Here is a tiny trained network, its code and every weight. The questions are about switching its units off for an input and a class, where a switched-off unit gives its printed mean instead of its output.

import numpy as np


def w(rows, s, z=0):
    codes = np.array(rows[::2]) - 128.0
    scale = np.full(codes.shape[1], s)
    scale[-1] = z or s
    return codes * scale


def f(y):
    return y / 2 * (1 + np.tanh(0.7978845608 * (y + 0.044715 * y**3)))


def log_softmax(a):
    a = a - a.max(-1, keepdims=True)
    return a - np.log(np.exp(a).sum(-1, keepdims=True))


def net(x, mask):
    res = np.array(x, float).reshape(1, 5) / 4 @ E
    y = f(res @ A[0][:, :-1].T + A[0][:, -1])
    res = res + np.where(mask, y, B[0][:, -1]) @ B[0][:, :-1]
    return log_softmax(res[-1] @ U[:, :-1].T + U[:, -1])


A, B = {}, {}
E = w([
[115,207,116,150,65,97,37,168,143,38,154,94],'x0',
[142,129,141,20,2,95,102,83,156,149,81,148],'x1',
[185,145,227,57,191,119,120,68,169,139,182,54],'x2',
[68,162,79,90,110,169,117,201,188,198,212,174],'x3',
[152,207,171,158,142,8,184,205,131,170,125,170],'x4',
],0.0099)
A[0] = w([
[97,125,128,205,244,186,160,186,111,93,158,113,159],'neuron 1',
[53,144,73,183,124,144,111,143,63,153,64,194,136],'neuron 2',
[122,41,56,103,114,176,98,74,115,82,156,68,71],'neuron 3',
[90,82,93,181,81,102,98,153,135,122,4,143,137],'neuron 4',
[61,148,135,119,64,89,136,73,207,115,113,135,43],'neuron 5',
[70,88,116,99,119,115,101,153,163,171,229,168,84],'neuron 6',
[161,176,104,111,111,115,60,186,144,54,121,82,139],'neuron 7',
[121,145,94,93,131,199,129,199,175,175,210,194,42],'neuron 8',
[113,157,86,134,142,190,120,181,157,179,184,116,137],'neuron 9',
[120,207,110,107,97,98,83,119,112,76,151,73,94],'neuron 10',
[123,55,140,102,150,154,236,110,141,201,129,132,199],'neuron 11',
[116,119,255,87,107,165,100,74,134,159,192,44,121],'neuron 12',
[70,206,118,139,126,104,28,161,143,33,166,153,22],'neuron 13',
[38,99,97,110,127,234,71,53,106,125,152,102,96],'neuron 14',
[100,84,78,92,185,156,160,110,113,238,127,152,23],'neuron 15',
[176,198,217,148,113,34,152,171,141,135,119,205,132],'neuron 16',
[121,102,169,103,41,93,89,136,150,109,138,127,147],'neuron 17',
[161,122,137,87,84,137,141,83,171,192,36,192,80],'neuron 18',
[108,161,84,164,42,169,204,170,97,133,58,161,145],'neuron 19',
[137,86,125,113,156,117,182,61,35,155,109,159,94],'neuron 20',
[244,220,155,81,205,71,116,114,183,189,184,46,152],'neuron 21',
[115,137,163,93,57,92,79,110,159,97,118,181,87],'neuron 22',
[166,88,160,193,142,74,126,89,23,66,15,61,140],'neuron 23',
[112,136,119,142,90,168,131,180,70,151,83,139,79],'neuron 24',
[171,183,127,166,132,58,151,173,124,154,135,147,77],'neuron 25',
[92,155,162,110,85,165,114,147,89,51,163,102,94],'neuron 26',
[121,65,159,61,80,118,154,104,116,218,70,155,145],'neuron 27',
[95,128,122,144,84,130,161,141,96,112,101,153,41],'neuron 28',
[150,165,150,158,133,67,166,171,156,184,105,181,84],'neuron 29',
[84,128,120,123,101,134,89,141,176,237,165,129,63],'neuron 30',
[98,161,162,63,16,118,107,82,185,161,31,198,3],'neuron 31',
],0.0086,0.0028)
B[0] = w([
[183,225,109,245,203,126,113,215,239,93,169,128,234],'neuron 1',
[136,92,171,76,132,246,210,199,138,163,199,48,217],'neuron 2',
[71,60,63,157,52,28,208,46,213,92,110,157,220],'neuron 3',
[140,92,132,48,100,205,130,170,149,120,191,40,206],'neuron 4',
[136,191,128,164,191,155,152,169,174,133,127,127,168],'neuron 5',
[196,152,218,103,61,107,112,107,88,49,134,143,190],'neuron 6',
[96,210,75,145,154,134,68,111,39,180,71,138,196],'neuron 7',
[235,143,216,81,90,115,137,60,100,57,138,164,213],'neuron 8',
[179,113,246,137,66,114,95,106,133,81,119,162,193],'neuron 9',
[79,180,108,132,171,179,67,138,45,135,24,98,187],'neuron 10',
[85,173,72,131,147,205,40,133,64,209,54,111,219],'neuron 11',
[108,116,109,77,116,152,240,185,103,181,241,16,224],'neuron 12',
[115,202,85,75,194,162,100,92,87,155,81,154,206],'neuron 13',
[86,55,56,173,77,41,188,39,192,150,111,173,230],'neuron 14',
[106,152,83,73,214,170,76,65,81,134,16,164,200],'neuron 15',
[80,53,48,141,44,11,163,97,108,140,99,134,220],'neuron 16',
[80,184,161,129,167,96,55,140,186,129,144,150,188],'neuron 17',
[172,183,173,191,185,118,104,174,179,139,118,128,194],'neuron 18',
[89,79,87,74,106,210,99,187,145,150,179,39,211],'neuron 19',
[100,191,111,96,101,140,90,115,71,135,90,176,188],'neuron 20',
[73,41,111,73,132,215,156,189,135,137,210,65,239],'neuron 21',
[154,158,136,193,175,154,91,159,173,110,131,161,189],'neuron 22',
[255,175,240,72,43,110,59,82,110,31,170,197,253],'neuron 23',
[97,121,108,48,129,157,165,191,83,79,161,101,165],'neuron 24',
[74,71,91,153,88,82,199,65,151,113,118,157,186],'neuron 25',
[119,130,47,122,164,127,134,63,42,194,96,136,169],'neuron 26',
[127,195,92,175,203,137,75,150,120,182,142,172,207],'neuron 27',
[79,111,131,54,119,166,180,163,157,76,144,122,154],'neuron 28',
[68,69,59,151,90,68,188,61,133,118,90,197,193],'neuron 29',
[188,109,193,105,84,119,135,67,81,88,126,167,183],'neuron 30',
[166,142,149,183,197,96,151,152,230,80,173,117,226],'neuron 31',
],0.0065,0.013)
U = w([
[111,75,115,34,123,209,176,187,138,138,177,7,110],'0',
[86,60,34,163,67,69,181,77,172,129,92,157,101],'1',
[229,145,254,80,68,136,103,97,84,92,119,158,105],'2',
[95,189,69,121,202,187,79,126,32,168,50,146,116],'3',
[165,176,126,243,229,150,121,193,239,117,145,126,102],'4',
[136,103,136,162,94,159,80,156,138,168,175,105,251],'5',
],0.011,0.014)

Each question gives the input, the list of numbers given to net, and the class t.
The units are the neurons (one row each of A and B). Each row of codes is followed by its name. A weight is (code - 128) times the scale printed after its matrix; where a second scale follows, it is the last column's (A, B and U).
mask holds one flag per neuron, in row order. A switched-off neuron (its flag False) gives its mean, the last column of its row in B, instead of its output. The means were averaged over made-up inputs and are rounded, as every weight is.
A unit's drop is (log p(t) with every unit on - log p(t) with that unit switched off) / (log p(t) with every unit on - log p(t) with every unit switched off).
The circuit of an input: a set's keep is (log p(t) with only the set's units on - log p(t) with every unit switched off) / (log p(t) with every unit on - log p(t) with every unit switched off). Starting from the 12 units with the biggest drops (on a tie, the unit counted first), units are removed one at a time, each time the one whose removal leaves the highest keep (on an exact tie, the one counted first), for as long as the keep stays at least 0.8.
units of the circuit, in order: the units of the circuit, biggest drop first
most important unit: the unit with the biggest drop
top k neurons: the k neurons with the biggest drops, biggest first
drop when u is switched off: that unit's drop, to one decimal
input [4,3,6,2,5], class 0: most important unit	neuron 21
input [0,-5,8,-6,-2], class 0: top 2 neurons	[neuron 21; neuron 12]
input [2,1,-7,7,4], class 0: top 3 neurons	[neuron 19; neuron 2; neuron 23]
input [-5,8,-6,4,-1], class 4: top 2 neurons	[neuron 31; neuron 18]
input [-8,6,5,7,8], class 1: top 2 neurons	[neuron 16; neuron 29]
input [-4,-1,-2,-7,8], class 1: top 2 neurons	[neuron 16; neuron 29]
input [-2,6,6,-4,5], class 0: top 2 neurons	[neuron 21; neuron 12]
input [-8,2,-6,1,2], class 3: top 3 neurons	[neuron 15; neuron 11; neuron 27]
input [-5,-3,2,-7,-7], class 1: top 3 neurons	[neuron 3; neuron 14; neuron 8]
input [-7,5,3,7,4], class 2: top 3 neurons	[neuron 8; neuron 6; neuron 30]
input [7,4,-7,8,-6], class 2: top 2 neurons	[neuron 8; neuron 6]
input [4,3,0,7,-6], class 2: top 3 neurons	[neuron 8; neuron 6; neuron 9]
input [-5,0,-1,4,5], class 1: top 3 neurons	[neuron 29; neuron 16; neuron 23]
input [-6,2,-1,-7,8], class 1: units of the circuit, in order	[neuron 16]
input [-8,-1,2,-4,-6], class 3: top 2 neurons	[neuron 11; neuron 15]
input [6,-6,-3,-7,-7], class 1: top 3 neurons	[neuron 3; neuron 14; neuron 8]
input [-1,5,5,-1,-8], class 1: drop when neuron 31 is switched off	0.0
input [-7,4,4,3,5], class 3: drop when neuron 11 is switched off	0.3
input [4,-2,6,8,4], class 2: drop when neuron 9 is switched off	0.1
input [-6,-7,-7,0,-4], class 0: most important unit	neuron 2
input [-8,1,8,-2,7], class 0: drop when neuron 21 is switched off	5.8
